Table B holds the same points as the rows below and some others, measured another way and shuffled. Each row below is followed by which row of B it is.
B:
1: -120	-163	61	33	12	26	-74	-14	207	115	-35	-14	-60	-79	-57	22	-63	37	-90	38	56	21	28	37	-159	24	76	62	84	10	0	8
2: -67	-93	58	11	-85	-46	62	-82	162	190	177	-84	42	-11	60	-48	-55	9	-149	36	-24	108	27	-41	-210	-95	56	26	1	-105	-3	-121
3: -106	-66	3	-77	-14	14	-150	-28	152	-10	55	-51	-134	-31	-143	78	-101	64	87	5	99	20	52	76	-102	-33	43	160	154	70	-50	58
4: 10	189	-122	204	-135	43	180	-94	69	-32	-238	-290	-33	287	-208	-172	-210	-327	-154	154	-95	-48	-4	-132	150	36	59	-142	-23	47	51	-195
5: 59	289	-29	320	-305	82	463	-62	74	16	-260	-413	115	365	-133	-383	-156	-508	-307	227	-215	-15	-20	-275	113	-53	174	-366	-187	-28	91	-425
6: -101	6	69	3	-171	47	65	-29	162	73	38	-141	7	32	-94	-101	-76	-76	-87	67	36	17	35	-49	-149	-85	153	-50	-30	-30	7	-140
7: 56	-14	15	-54	-30	-116	134	-21	-124	42	395	-65	159	-46	266	-110	89	-1	171	-31	-6	165	2	-46	-92	-276	-59	51	42	39	10	-130
8: -39	14	-139	-1	-27	-98	-62	-117	111	65	-43	-133	12	40	-118	-4	-90	-174	-102	71	48	13	-82	-30	36	95	30	5	85	7	122	68
9: -67	22	-137	74	-49	-24	24	-106	76	86	-103	-204	-4	126	-118	-57	-168	-189	-116	113	13	19	-50	-66	64	80	38	-65	31	16	88	-10
10: 44	17	-30	6	-49	-117	68	-117	184	36	51	-96	-10	39	-63	-11	-70	-56	-158	55	-60	25	-2	-5	-120	-41	-8	96	66	-38	-2	-113
11: -105	-21	38	48	-35	68	-5	-22	-69	81	148	-4	82	17	82	-143	16	-73	57	-30	98	-41	44	-41	-35	-159	12	-2	-69	-2	52	-148
12: -79	92	-54	-7	-82	73	-6	-129	-32	-22	176	-170	-14	161	-62	-87	-76	-115	73	8	67	-61	78	-39	5	-194	-37	122	-57	-33	0	-184
13: -8	37	46	-4	-87	34	89	-11	89	-74	92	-149	-68	52	-64	-55	-72	-10	88	42	-14	43	84	0	-105	-173	38	87	69	79	-87	-156
14: -288	-186	22	58	6	182	74	-41	-124	248	152	-100	-11	103	125	-97	-249	197	48	50	125	25	147	0	-135	-185	-30	-35	-168	-9	-107	-223
15: -82	-72	-19	-52	109	-20	-114	-5	-113	9	143	129	36	-92	79	-21	25	80	178	-75	175	-72	23	80	-21	-124	-84	123	47	110	23	-15
16: -105	108	-11	-26	-140	44	81	-34	-46	13	55	-85	76	83	-66	-176	-66	-93	25	30	134	-105	22	-34	-32	-152	70	-79	-128	27	36	-211
17: 118	83	-63	94	78	-236	-50	-22	-106	55	107	287	43	33	101	-66	-61	15	-16	-139	-36	0	-3	-5	78	-10	-130	11	149	62	31	-35
18: 29	-13	-81	-19	23	-201	-61	-80	81	94	56	70	61	-54	4	-3	-24	-48	-109	-18	32	20	-79	7	-32	53	-20	27	114	5	97	49
19: 16	-40	-116	-27	28	-150	-26	-22	54	31	1	-86	3	-43	-18	28	-81	-55	43	60	23	130	-86	4	27	67	11	-4	207	132	65	135
20: -68	7	-41	-28	43	47	7	-33	-21	-92	-32	-60	6	-14	-68	-66	-9	-38	105	40	147	-145	8	61	-17	-111	-34	94	-11	129	19	-115
21: -85	-75	75	-33	-15	-8	-114	26	66	55	136	76	-1	-102	18	-21	25	36	82	-57	104	24	33	32	-110	-83	60	66	96	38	16	9
22: 36	-26	-31	31	-50	-89	54	-36	159	25	0	-180	37	-36	-21	-35	17	-187	-53	97	-43	121	-78	-51	-37	20	74	-4	143	46	95	34
23: 74	201	93	147	-288	142	487	10	205	-184	-142	-507	-79	250	-191	-226	-163	-220	-63	251	-217	69	101	-123	-113	-233	168	-108	-44	108	-146	-439
24: -101	-106	-19	-33	45	5	-32	-25	-126	89	263	-32	41	-24	157	-34	-35	79	193	-28	106	84	43	12	-51	-177	-62	84	40	61	-11	-38
25: 89	207	18	41	-269	45	340	-54	53	-127	164	-452	16	225	-40	-198	-67	-242	76	140	-158	150	62	-150	-45	-290	89	-29	-10	37	-63	-320
26: -52	-49	-42	-23	-10	-51	-45	-67	170	30	-22	-86	-68	-9	-118	41	-106	-8	-55	59	38	23	-2	36	-84	18	28	85	112	38	-3	13
27: -57	-142	71	49	13	-4	-33	4	209	79	-31	-29	-28	-102	-27	4	4	-20	-81	41	13	53	-2	21	-147	14	79	49	120	28	20	13
28: -174	-183	45	43	76	113	-196	-21	22	109	138	9	-63	-45	44	17	-17	32	125	-44	119	24	81	28	-54	-77	-10	149	83	12	8	41
29: -196	-164	-111	-43	71	-149	-405	-111	10	336	119	239	133	-142	54	30	25	-92	-123	-114	245	-18	-133	-10	35	196	28	-18	70	-125	279	289
30: -91	-147	-165	-81	162	-190	-310	-67	-4	145	65	173	-6	-132	13	130	-77	68	52	-69	176	40	-92	81	50	162	-70	94	227	79	115	300
31: -4	68	-77	-77	-20	0	79	-63	-2	-142	29	-200	33	7	-79	-67	11	-111	129	84	101	-77	-28	30	-14	-147	-22	97	12	133	30	-120
32: 97	191	0	-92	-81	-148	-174	-67	9	-116	256	138	85	-39	-36	-78	190	-196	104	-161	87	-91	-24	-14	24	-142	-4	163	100	-18	125	-26
33: -35	-195	-33	139	203	-32	-219	-66	158	91	-82	79	-79	-78	-11	92	18	-67	-87	-18	12	-13	-12	48	6	130	-79	190	197	16	88	136
34: 12	39	19	284	-39	-42	176	12	-135	209	44	78	117	162	192	-246	-121	-116	-129	-28	-117	76	43	-153	72	-67	-16	-227	-47	-16	43	-226
35: 58	-2	142	92	137	12	76	81	21	-148	-93	280	-42	-92	3	-91	53	160	35	-74	41	-242	118	147	-136	-180	-105	158	15	175	-120	-289
36: -20	-56	108	403	101	28	62	93	-101	210	-144	309	92	50	189	-244	-27	-88	-178	-89	-69	-75	53	-89	78	24	-28	-205	-34	25	71	-200
37: -36	-91	23	-79	109	-36	25	-3	35	-58	14	65	33	-154	16	-16	53	123	65	14	147	-134	2	132	-154	-128	-64	147	18	135	-17	-117
38: -80	-427	-23	134	380	-41	-495	-92	144	202	130	163	-73	-238	174	228	190	-51	25	-115	52	106	-34	70	10	169	-166	388	348	-48	177	401
39: 8	124	-43	-54	-74	52	242	-43	117	-237	-198	-282	-10	39	-230	-109	-42	-112	11	190	70	-182	-11	58	-83	-141	42	46	-67	182	-31	-273
40: -124	70	-126	-59	-48	81	-109	-88	-84	-61	88	-206	-14	95	-110	-52	-57	-173	211	33	174	-51	0	-19	116	-97	6	70	24	80	78	6
41: -29	-12	-151	-23	32	-148	-165	-100	63	74	12	-1	16	-15	-68	33	-56	-123	-42	0	81	19	-90	-4	66	114	-11	40	151	25	139	152
42: -133	106	-167	-90	-62	110	-110	-107	-16	-152	-25	-304	-84	128	-255	-17	-114	-197	214	89	189	-101	0	12	129	-60	25	107	37	126	54	13
43: 27	-53	-166	-97	49	-204	-51	-91	67	38	113	-100	-44	-18	-15	110	-145	49	53	50	11	166	-58	38	-20	39	-67	114	237	98	3	146
44: -144	-112	66	-34	-48	2	-85	36	-57	170	228	45	144	-130	161	-108	81	-42	108	-47	161	81	-25	-41	-76	-102	100	-68	9	3	119	26
45: -14	102	-89	-56	-60	10	95	-131	-20	-89	116	-237	50	96	-57	-95	-11	-141	64	69	69	-81	8	-13	-14	-199	-51	113	-68	32	30	-201
46: -114	-84	1	-11	18	45	-55	34	-106	52	171	-32	-4	-22	88	-46	-59	48	232	-17	111	86	47	8	-10	-133	1	27	83	119	-14	2
47: 7	58	-157	-81	-70	-130	-51	-175	192	6	26	-220	-30	65	-178	46	-99	-165	-104	87	17	34	-68	-15	-17	52	15	109	115	-23	81	51
48: -67	8	-104	147	41	-77	-160	-61	-101	187	28	141	61	79	44	-89	-85	-152	-52	-81	59	-11	-32	-80	164	89	-31	-84	56	-16	151	53
49: 1	-41	-49	27	-4	-124	16	-57	136	91	-29	-41	36	-31	-23	-24	-51	-83	-130	55	-2	47	-64	-15	-58	60	33	-14	96	20	77	13
50: -51	60	-21	-1	8	50	17	-33	-29	-99	-36	-33	34	6	-79	-117	28	-98	71	19	139	-186	11	35	5	-126	-19	64	-55	103	43	-166
51: -66	-72	11	293	123	-26	-64	21	-194	259	37	327	63	84	213	-154	-107	11	-70	-141	-7	-16	68	-67	111	9	-101	-123	3	1	49	-95
52: -66	-76	-76	44	-10	-58	30	-91	116	137	-23	-133	2	35	-33	-16	-136	-61	-131	91	4	68	-31	-25	-51	45	20	-14	52	1	44	-15
53: -13	-117	58	-16	134	-111	-45	27	-187	118	325	287	163	-163	318	-84	127	154	137	-159	118	-4	23	48	-97	-205	-134	88	19	48	32	-93
54: 176	203	-47	156	-203	-80	437	-76	134	-58	-62	-401	69	222	-53	-208	-102	-307	-188	203	-253	123	-33	-171	-12	-107	67	-144	0	31	8	-307
55: 97	176	-119	-14	-131	-89	210	-41	171	-180	-187	-313	-87	121	-259	-44	-186	-148	-24	185	-75	34	-39	-11	10	1	75	-29	136	182	-40	-96
56: -59	-360	1	177	291	-28	-328	-115	154	228	128	92	-34	-147	183	137	143	-84	-83	-75	-19	104	-8	12	-32	104	-142	304	234	-104	147	224
57: -109	-83	-93	-147	-77	-114	-171	-116	91	165	250	-140	62	-70	6	42	-12	-99	25	15	124	161	-87	-39	-60	10	77	53	114	-65	138	183
58: -175	-322	-95	-167	294	-248	-561	-69	65	274	138	499	-10	-337	62	250	7	281	-25	-201	308	-55	-81	208	-103	224	-113	240	242	-7	134	409
59: -105	-132	56	-47	36	-1	-197	-18	85	80	180	84	-52	-99	15	45	3	79	83	-74	112	33	51	58	-120	-70	6	169	126	6	-1	55
60: 30	156	-9	280	-94	13	271	27	-61	45	-196	-34	29	233	-30	-263	-211	-154	-144	67	-110	-40	42	-119	100	-32	35	-261	-65	90	-15	-304
61: -12	-157	-25	258	160	1	-164	-96	77	155	9	19	-4	24	102	-13	58	-223	-117	-36	-71	41	-1	-71	82	81	-92	124	138	-74	146	65
62: 23	55	-35	-75	-132	-61	101	-34	162	-69	50	-250	-60	41	-124	-8	-111	-59	48	106	-28	124	3	-8	-87	-79	85	39	143	94	-44	-42
63: -181	-375	23	-131	259	-174	-488	-29	101	295	234	466	-24	-344	142	223	35	335	1	-203	246	24	-9	189	-200	115	-85	254	227	-36	64	326
64: -9	69	-104	-150	-40	-22	72	-147	137	-161	-12	-283	9	1	-192	-8	8	-128	9	138	113	-132	-50	62	-90	-115	-14	181	-22	73	41	-129
65: 75	73	-133	19	-76	-175	114	-79	22	50	77	-179	66	80	17	-63	-105	-155	-41	79	-73	162	-85	-86	40	-3	7	-72	124	53	67	-8
66: 4	98	-40	17	-46	24	113	-113	-43	-60	152	-160	32	134	0	-122	-26	-106	46	27	9	-65	62	-32	-22	-226	-79	115	-67	3	-16	-264
67: -95	59	-166	9	-76	9	-54	-125	170	-8	-218	-256	-74	112	-299	-4	-179	-226	-109	150	77	-65	-63	-21	75	140	87	-15	56	49	101	47
68: -62	-28	99	30	-87	25	37	-5	164	47	41	-34	-30	-9	-49	-66	-46	-3	-63	23	8	11	63	0	-169	-97	88	35	26	-1	-37	-140
69: 67	39	95	-66	-38	-168	-177	-3	138	-11	198	232	67	-164	9	-24	186	-65	-3	-150	60	-27	-22	25	-112	-73	51	136	150	-28	94	26
70: -37	-27	37	-17	-65	-22	5	-32	109	26	118	-84	-19	-11	-16	-32	-33	-15	24	17	16	64	33	-2	-113	-102	51	72	80	22	-14	-61
71: 29	-34	-105	96	52	-142	37	5	-114	111	97	10	15	54	140	-42	-158	10	83	-6	-52	184	-14	-46	88	1	-72	-68	176	123	8	43
72: 27	-88	40	268	57	-51	79	38	-33	188	-2	88	114	3	205	-160	19	-142	-105	-13	-95	99	-20	-110	44	11	-4	-139	66	22	105	-66

80	106	97	338	117	-47	69	29	-15	-117	47	-28	-186	-51	-152	68	-9	40	151	55	-275	-74	-198	-200	-154	-69	143	186	-147	-328	-219	17	-55 -> 50
-98	371	61	166	16	-46	-11	7	-148	36	89	68	-55	-183	272	-115	346	326	-99	-357	219	-70	267	204	343	-6	-278	-150	-26	-25	187	121	9 -> 61
-98	-134	-225	-71	132	10	-48	-54	20	131	-6	-153	-141	63	30	72	-168	-27	-25	-1	2	159	-45	-262	-75	-60	210	228	105	74	-27	67	43 -> 21
313	-233	-160	106	-116	-106	-41	-185	3	-241	169	-63	220	3	-187	115	-124	3	114	179	-12	205	-173	-66	-199	212	30	73	-193	-18	-30	299	233 -> 55
-267	444	257	-19	63	103	-222	293	31	305	187	-31	-179	-226	455	152	411	474	-248	-387	67	91	431	-191	157	-59	-279	74	-143	-200	70	-45	266 -> 36
-73	-133	-196	-180	59	-22	17	-72	-26	93	-61	-54	-62	106	3	-17	-181	-28	-8	111	89	201	-82	-266	3	4	208	202	81	187	-9	55	-42 -> 59
-124	-87	-218	367	166	79	53	-98	133	89	-25	-193	-365	312	-61	51	-187	-223	183	-59	-203	7	-295	-188	-213	-314	411	278	71	-251	78	-44	13 -> 44
5	53	-184	201	121	-92	180	-66	90	-34	116	-12	-72	62	-33	-34	9	-23	191	249	27	96	-254	-238	-114	4	169	176	-93	-65	31	125	-66 -> 12
-348	275	-6	23	74	-99	171	-245	131	-124	-86	-183	-387	-300	18	-130	186	362	-317	-268	96	-343	310	56	233	-278	-160	-86	-192	-256	330	142	-459 -> 53
14	-112	101	234	-8	-115	-28	-211	186	-188	-26	-272	-265	-64	-371	269	-123	-37	14	-127	-282	-142	-117	-59	-228	-256	250	97	-252	-382	-108	220	50 -> 37
329	-105	-89	-85	-144	97	65	-33	-37	-392	156	29	229	3	-2	-89	-127	295	4	415	-216	148	-61	-393	-229	354	-251	184	-350	-210	109	-65	-160 -> 17
-169	95	-20	70	-3	-71	-66	-196	-69	16	-60	-80	-211	-194	50	-10	123	234	-256	-399	185	-83	279	225	264	-134	-121	-71	-27	-37	172	214	38 -> 10
-95	35	-103	293	145	10	61	-20	158	67	76	-134	-262	142	-33	96	-38	-73	151	45	-148	38	-223	-260	-201	-197	276	249	-70	-250	10	25	44 -> 11
306	-229	-115	34	-251	38	94	-237	-7	-390	-21	-38	166	344	-172	-107	-263	-52	196	206	-166	55	-259	-77	-148	95	63	19	-200	-99	242	7	-185 -> 65
242	-182	-133	-516	-339	-55	64	-180	130	-319	85	-112	455	259	-2	-72	-167	97	103	327	96	221	-64	-257	-75	273	-78	-128	-248	252	358	125	-247 -> 71
257	-30	-16	1	-92	28	-44	-21	-229	-204	-10	-5	182	138	18	-91	-123	62	148	-79	-135	24	-58	-4	47	134	-44	-67	39	40	-7	-25	-113 -> 41
-111	-146	-3	-80	-15	2	-209	-13	19	249	-64	-133	-145	171	0	218	-131	-110	-5	-225	35	230	-13	-115	-8	-155	311	169	85	112	-74	97	324 -> 1
-106	63	17	19	121	26	-18	66	5	103	-48	-122	-189	122	33	48	-83	-25	96	-91	-160	12	-86	-260	-41	-158	237	156	70	-64	-96	-71	-95 -> 16
-161	282	106	336	130	-247	61	-249	-126	-114	-113	-115	-316	-383	-137	-40	217	183	-137	-554	88	-412	216	451	352	-281	-55	-250	25	-149	-19	325	-198 -> 64
-9	-43	-102	-153	7	-98	44	-146	178	-144	47	-284	3	6	-91	78	-98	43	43	3	-70	-41	-28	-202	-113	-76	109	-39	-98	-22	94	173	-225 -> 66
-186	221	83	113	-68	-113	-69	-131	-34	108	-34	-33	-144	-52	114	13	240	148	-108	-464	276	-52	215	313	338	-184	-48	-175	-17	34	217	233	127 -> 52
-66	17	-147	178	92	-87	129	-39	94	131	74	70	-112	150	-9	8	17	-97	165	258	153	235	-279	-240	-63	-25	268	269	-69	33	15	135	136 -> 28
92	-298	-240	-296	-109	-66	26	-225	-34	-109	-95	-80	122	179	-115	-49	-291	-66	21	171	105	202	-113	-161	-9	98	167	86	19	284	95	145	-111 -> 62
-128	132	-88	173	33	-67	-19	-210	-144	-26	-66	-69	-187	-134	75	-98	120	172	-165	-447	180	-149	226	325	305	-144	-108	-146	80	-10	200	191	-51 -> 22
158	111	-54	-56	0	85	-120	170	-58	-13	229	-103	237	120	273	28	40	140	169	-61	-107	153	16	-236	-78	165	-101	-21	26	17	40	-42	53 -> 48
316	-66	-54	171	-138	-40	26	-109	-93	-278	103	18	206	137	-91	-29	-70	6	222	96	-87	83	-199	1	-81	167	-9	-22	-130	-55	39	117	35 -> 30
250	-205	-90	-264	-236	-46	-20	-197	-67	-288	-34	-115	284	189	-96	-43	-221	10	107	28	-27	75	-61	-27	-2	137	11	-138	-58	178	148	120	-173 -> 19
33	-45	-76	-41	20	-124	29	-181	129	-200	13	-331	-15	15	-168	91	-123	-35	113	-128	-160	-152	-65	-66	-102	-140	162	-128	-37	-64	36	189	-255 -> 45
-73	-118	-200	-212	15	-93	102	-149	41	17	-41	-6	-33	18	-41	-49	-119	51	-58	249	194	206	-64	-264	24	66	129	201	-59	186	69	152	-87 -> 13
7	-177	18	198	-40	60	-54	-63	-60	68	-134	56	-243	248	-138	75	-205	-123	52	19	-110	181	-215	-133	-75	-114	309	331	-53	-126	-81	-38	221 -> 27
-37	68	92	-272	-176	148	-45	103	99	15	26	-42	41	269	219	-13	-7	183	1	70	-69	173	51	-378	-37	33	-34	111	-187	-53	253	-184	-87 -> 34
-231	429	113	238	180	-242	89	-78	-43	24	38	-21	-251	-451	54	-24	391	310	-152	-355	221	-246	254	217	332	-152	-152	-147	-65	-104	-9	307	-111 -> 20
270	76	107	180	-94	35	-31	162	-114	-50	160	168	179	193	79	18	48	44	270	182	-101	245	-221	-212	-91	211	10	149	-148	-71	-93	-44	212 -> 4
-253	196	-270	305	395	87	26	-62	-344	85	-59	23	-470	-472	227	-232	92	420	-421	-338	62	-170	359	52	285	-62	-274	229	197	-190	-25	-18	-157 -> 69
